Below is a small trained network, with its code and all its weights. Each question gives an input and a target symbol and asks what happens when units are switched off, that is, made to give their printed mean instead of their output.

import numpy as np


def w(rows, s, z=0):
    codes = np.array(rows[::2]) - 128.0
    scale = np.full(codes.shape[1], s)
    scale[-1] = z or s
    return codes * scale


def norm(h):
    return h / np.sqrt((h * h).mean(-1, keepdims=True) + 1e-5)


def f(y):
    return np.maximum(y, 0)


def softmax(a):
    e = np.exp(a - a.max(-1, keepdims=True))
    return e / e.sum(-1, keepdims=True)


def log_softmax(a):
    a = a - a.max(-1, keepdims=True)
    return a - np.log(np.exp(a).sum(-1, keepdims=True))


def net(x, mask):
    ids = ['ΓΔΘΛΠΩαβεζημξφψ'.index(c) for c in x.split()]
    T = len(ids)
    res = E[ids] + P[:T]
    q, k, v = (norm(res) @ M[0].T for M in (Q, K, V))
    z = softmax(np.where(np.tri(T) > 0, q @ k.T / 4**0.5, -1e9)) @ v
    res = res + np.where(mask[0], z, O[0][:, -1]) @ O[0][:, :-1]
    y = f(norm(res) @ A[0][:, :-1].T + A[0][:, -1])
    res = res + np.where(mask[1:17], y, B[0][:, -1]) @ B[0][:, :-1]
    return log_softmax(norm(res)[-1] @ U[:, :-1].T + U[:, -1])


Q, K, V, O, A, B = {}, {}, {}, {}, {}, {}
E = w([
[135,137,114,230,230,147,112,119,27,43],'Γ',
[145,205,73,137,148,136,41,155,157,164],'Δ',
[207,189,162,135,218,206,24,139,164,113],'Θ',
[153,218,83,130,113,165,36,167,133,181],'Λ',
[70,148,103,170,177,80,60,197,122,96],'Π',
[60,149,92,151,175,46,70,147,118,124],'Ω',
[79,184,147,157,112,146,71,235,112,106],'α',
[31,151,233,227,232,147,70,117,109,161],'β',
[38,132,87,139,96,2,101,207,125,165],'ε',
[125,192,88,136,22,93,127,217,137,200],'ζ',
[86,143,128,186,83,34,139,248,144,162],'η',
[132,192,139,32,191,50,218,6,135,116],'μ',
[168,27,27,227,166,104,193,105,134,197],'ξ',
[143,224,160,162,63,134,156,207,62,161],'φ',
[115,150,49,88,134,48,108,162,47,160],'ψ',
],0.0045)
P = w([
[100,185,74,207,18,2,20,102,135,48],'0',
[61,212,31,156,112,117,137,162,186,108],'1',
[137,163,123,191,63,18,30,117,115,82],'2',
[81,197,57,139,143,125,155,176,173,125],'3',
[167,150,144,175,88,21,51,123,105,113],'4',
[92,185,79,122,170,137,168,189,158,144],'5',
[191,138,165,157,101,24,77,125,97,137],'6',
[107,172,101,103,182,155,173,197,146,165],'7',
[213,124,188,135,110,37,101,128,86,156],'8',
[118,150,129,89,188,169,183,204,125,180],'9',
[221,98,212,115,123,63,124,140,78,167],'10',
[124,140,136,75,222,165,195,219,118,208],'11',
],0.0049)
Q[0] = w([
[154,199,145,153,161,89,128,143,103,153],'head 0',
[217,80,174,93,45,94,62,69,60,61],'head 0',
[45,56,86,68,121,254,187,36,207,67],'head 0',
[118,170,91,103,214,157,133,200,100,170],'head 0',
],0.0093)
K[0] = w([
[180,25,179,120,190,123,178,108,67,170],'head 0',
[89,128,126,196,158,180,84,58,206,42],'head 0',
[64,193,59,150,32,62,88,198,140,110],'head 0',
[99,89,189,69,139,137,188,203,101,255],'head 0',
],0.0068)
V[0] = w([
[145,174,61,129,72,139,177,123,12,101],'head 0',
[106,156,105,1,125,94,91,104,133,77],'head 0',
[117,79,61,118,93,94,105,156,148,176],'head 0',
[64,178,187,136,77,119,153,86,137,188],'head 0',
],0.0062)
O[0] = w([
[178,151,101,125,142,148,190,136,28,151,248],'head 0',
[119,93,200,2,153,131,122,163,116,122,68],'head 0',
[97,64,143,146,164,255,167,152,135,146,173],'head 0',
[94,191,220,152,117,64,128,87,131,202,112],'head 0',
],0.008,0.0014)
A[0] = w([
[196,72,207,51,69,83,94,86,135,44,125],'neuron 0',
[62,212,128,89,180,156,166,153,126,142,81],'neuron 1',
[119,170,205,57,139,89,137,105,67,148,171],'neuron 2',
[121,171,69,119,117,181,44,131,122,187,87],'neuron 3',
[117,205,106,182,154,76,90,94,203,103,150],'neuron 4',
[146,140,86,191,36,146,192,181,197,147,176],'neuron 5',
[141,133,76,53,157,183,191,146,111,192,228],'neuron 6',
[129,37,130,150,71,40,49,35,79,68,76],'neuron 7',
[106,69,64,177,142,179,113,117,115,181,76],'neuron 8',
[183,201,88,101,118,130,168,97,179,173,148],'neuron 9',
[197,122,152,171,47,113,136,51,43,88,24],'neuron 10',
[172,177,54,108,181,203,147,204,195,94,161],'neuron 11',
[130,154,58,182,181,146,170,161,188,153,159],'neuron 12',
[112,122,219,123,160,197,201,129,113,124,48],'neuron 13',
[189,149,186,138,87,169,65,147,158,73,183],'neuron 14',
[165,47,110,184,115,111,138,57,2,35,252],'neuron 15',
],0.0058,0.0029)
B[0] = w([
[8,118,102,75,22,223,45,76,64,217,183],'neuron 0',
[255,111,129,167,138,125,67,115,173,173,221],'neuron 1',
[129,127,99,104,153,116,226,59,193,14,199],'neuron 2',
[113,96,183,112,149,145,184,163,161,179,186],'neuron 3',
[130,88,174,60,190,158,136,135,43,124,232],'neuron 4',
[172,101,154,76,205,168,120,70,116,96,214],'neuron 5',
[121,184,84,149,165,112,96,133,101,50,248],'neuron 6',
[196,143,57,218,136,185,205,85,125,147,205],'neuron 7',
[158,156,150,123,110,172,152,88,186,98,178],'neuron 8',
[64,116,171,180,105,94,87,118,146,80,179],'neuron 9',
[106,52,117,96,96,162,185,224,75,116,166],'neuron 10',
[77,106,110,112,68,59,178,122,93,117,253],'neuron 11',
[119,99,155,128,52,111,101,112,132,126,247],'neuron 12',
[99,116,119,40,124,173,151,148,141,211,161],'neuron 13',
[147,173,59,159,119,131,108,89,150,119,190],'neuron 14',
[116,119,206,66,108,82,79,144,232,184,221],'neuron 15',
],0.0058,0.0055)
U = w([
[202,71,126,124,50,46,118,200,86,132,134],'Γ',
[47,121,144,54,127,133,119,190,211,222,100],'Δ',
[140,129,43,125,65,163,46,67,80,153,154],'Θ',
[163,231,121,166,115,185,175,166,174,234,32],'Λ',
[93,113,73,171,151,83,59,172,202,65,116],'Π',
[75,95,50,216,161,184,216,69,166,64,194],'Ω',
[102,210,149,160,74,128,83,179,147,28,48],'α',
[174,208,152,242,158,58,154,37,81,120,117],'β',
[25,103,107,183,110,76,166,164,129,81,253],'ε',
[174,124,77,78,212,200,200,170,52,65,219],'ζ',
[66,82,254,85,193,95,55,142,78,113,185],'η',
[50,134,154,26,53,77,172,45,119,102,146],'μ',
[188,44,233,130,85,184,134,88,227,157,188],'ξ',
[101,153,175,125,58,107,194,153,104,92,50],'φ',
[176,182,150,38,248,86,126,96,231,60,32],'ψ',
],0.0076,0.0012)

Each question gives the input, a string of symbols that net reads in full, and the target symbol t.
The units are the heads (4 rows each of Q, K, V and O) and the neurons (one row each of A and B). Each row of codes is followed by its name. A weight is (code - 128) times the scale printed after its matrix; where a second scale follows, it is the last column's (O, A, B and U).
mask holds one flag per unit, heads first, then neurons. A switched-off unit (its flag False) gives its mean, the last column of its rows in O or B, instead of its output. The means were averaged over made-up inputs and are rounded, as every weight is.
A unit's drop is (log p(t) with every unit on - log p(t) with that unit switched off) / (log p(t) with every unit on - log p(t) with every unit switched off).
The circuit of an input: a set's keep is (log p(t) with only the set's units on - log p(t) with every unit switched off) / (log p(t) with every unit on - log p(t) with every unit switched off). Starting from the 12 units with the biggest drops (on a tie, the unit counted first), units are removed one at a time, each time the one whose removal leaves the highest keep (on an exact tie, the one counted first), for as long as the keep stays at least 0.8.
units of the circuit, in order: the units of the circuit, biggest drop first
k most important neurons: the k neurons with the biggest drops, biggest first
input Δ Π Θ μ Γ, target Γ: units of the circuit, in order	neuron 15; head 0; neuron 10; neuron 7
input Λ Δ ψ ξ Δ Γ Γ β Θ φ, target β: units of the circuit, in order	head 0
input φ η Π Θ, target ξ: 2 most important neurons	neuron 1; neuron 12
input Γ Π Ω ε Γ Θ, target Δ: 4 most important neurons	neuron 13; neuron 11; neuron 7; neuron 2
input Π Γ β Γ ε β η, target β: units of the circuit, in order	head 0; neuron 7; neuron 4
input Π Λ φ Γ α, target Γ: units of the circuit, in order	head 0; neuron 15; neuron 10
input μ Γ Π Θ Ω η Γ Π ζ β ψ, target β: units of the circuit, in order	head 0; neuron 7
input η ξ Δ ζ, target Ω: 3 most important neurons	neuron 15; neuron 6; neuron 5
input μ ψ φ ζ Θ φ ξ ψ Π φ ψ, target ξ: units of the circuit, in order	head 0; neuron 15
input ε ζ Ω μ Θ φ Θ, target Θ: units of the circuit, in order	neuron 0; head 0; neuron 7
input Θ η ε Λ φ ε Γ μ η, target μ: units of the circuit, in order	head 0; neuron 0; neuron 2
input Γ Θ ζ η Θ Θ ξ, target ξ: 2 most important neurons	neuron 15; neuron 6
input Γ Δ ζ μ Π Θ Ω Δ α, target Θ: units of the circuit, in order	head 0; neuron 0; neuron 7
input Θ η Π Θ Ω Λ α ξ Π ψ Π, target ξ: units of the circuit, in order	head 0; neuron 15; neuron 6
input ε φ Λ Λ ζ α, target Λ: 4 most important neurons	neuron 1; neuron 4; neuron 13; neuron 15
input ψ Γ Π ξ β Δ, target Ω: units of the circuit, in order	head 0
input Ω Γ Π Λ ε β ψ μ Δ Γ Π, target Γ: 2 most important neurons	neuron 15; neuron 10
input Δ α ε, target ε: 3 most important neurons	neuron 1; neuron 5; neuron 4
input Δ Γ μ Γ Θ ζ Ω ψ η β, target ζ: 2 most important neurons	neuron 15; neuron 6
input μ Ω Λ ε Θ ζ Λ Π Ω Π ε, target Θ: 2 most important neurons	neuron 0; neuron 7
input ξ Δ φ η Ω μ Π Ω Θ φ η, target Θ: 2 most important neurons	neuron 0; neuron 7
